Below are the code and all the weights of a small trained network. Each question names an input and a class and asks about switching units off, where a switched-off unit gives its printed mean instead of its output.

import numpy as np


def w(rows, s, z=0):
    codes = np.array(rows[::2]) - 128.0
    scale = np.full(codes.shape[1], s)
    scale[-1] = z or s
    return codes * scale


def f(y):
    return np.maximum(y, 0)


def log_softmax(a):
    a = a - a.max(-1, keepdims=True)
    return a - np.log(np.exp(a).sum(-1, keepdims=True))


def net(x, mask):
    res = np.array(x, float).reshape(1, 6) / 4 @ E
    y = f(res @ A[0][:, :-1].T + A[0][:, -1])
    res = res + np.where(mask, y, B[0][:, -1]) @ B[0][:, :-1]
    return log_softmax(res[-1] @ U[:, :-1].T + U[:, -1])


A, B = {}, {}
E = w([
[22,132,90,100,3,138],'x0',
[125,131,211,61,66,241],'x1',
[71,27,181,79,159,8],'x2',
[137,201,47,81,206,55],'x3',
[254,230,80,143,25,158],'x4',
[31,237,179,226,93,82],'x5',
],0.0057)
A[0] = w([
[161,172,214,213,96,161,143],'N0',
[133,148,130,85,169,194,182],'N1',
[161,117,168,70,149,191,106],'N2',
[106,123,202,134,84,116,251],'N3',
[39,148,225,157,123,149,223],'N4',
[92,115,147,186,68,113,87],'N5',
[108,52,202,111,92,139,194],'N6',
[255,183,146,63,40,174,208],'N7',
[61,105,195,190,53,31,249],'N8',
],0.0075,0.0029)
B[0] = w([
[126,123,41,82,59,173,200],'N0',
[171,116,229,162,41,112,183],'N1',
[116,100,176,122,44,212,183],'N2',
[62,40,110,127,58,118,202],'N3',
[76,50,135,241,63,219,228],'N4',
[90,120,30,161,103,59,167],'N5',
[83,44,131,70,156,93,218],'N6',
[255,89,80,69,116,130,255],'N7',
[46,122,3,148,180,78,234],'N8',
],0.0072,0.0073)
U = w([
[62,119,98,180,117,110,4],'0',
[149,116,223,163,133,175,126],'1',
[145,48,148,96,121,131,164],'2',
[176,103,63,124,215,71,255],'3',
[254,180,103,107,87,172,89],'4',
],0.0087,0.0031)

Each question gives the input, the list of numbers given to net, and the class t.
The units are the neurons (one row each of A and B). Each row of codes is followed by its name. A weight is (code - 128) times the scale printed after its matrix; where a second scale follows, it is the last column's (A, B and U).
mask holds one flag per neuron, in row order. A switched-off neuron (its flag False) gives its mean, the last column of its row in B, instead of its output. The means were averaged over made-up inputs and are rounded, as every weight is.
A unit's drop is (log p(t) with every unit on - log p(t) with that unit switched off) / (log p(t) with every unit on - log p(t) with every unit switched off).
The circuit of an input: a set's keep is (log p(t) with only the set's units on - log p(t) with every unit switched off) / (log p(t) with every unit on - log p(t) with every unit switched off). Starting from all 9 units, units are removed one at a time, each time the one whose removal leaves the highest keep (on an exact tie, the one counted first), for as long as the keep stays at least 0.8.
circuit, biggest first: the units of the circuit, biggest drop first
most important unit: the unit with the biggest drop
k most important neurons: the k neurons with the biggest drops, biggest first
drop of u: that unit's drop, to one decimal
input [8,8,7,-6,-6,3], class 0: most important unit -> N8
input [0,-3,8,-8,-8,-5], class 0: circuit, biggest first -> (N8 N7)
input [-6,0,1,-1,4,0], class 4: circuit, biggest first -> (N8 N6 N7)
input [2,1,-2,1,-3,-4], class 1: circuit, biggest first -> (N8 N7 N0)
input [-7,1,-7,0,-7,4], class 1: circuit, biggest first -> (N8 N7 N5)
input [-3,-3,2,-1,5,-5], class 4: 2 most important neurons -> (N8 N6)
input [6,-2,3,-6,-3,-1], class 0: 2 most important neurons -> (N8 N7)
input [4,2,-4,6,-6,-3], class 1: drop of N7 -> 0.3
input [0,0,7,-7,-2,1], class 0: circuit, biggest first -> (N8 N7)
input [-8,4,-1,7,-4,7], class 1: drop of N7 -> 0.2
input [-8,6,-1,4,-8,-7], class 1: drop of N1 -> 0.2
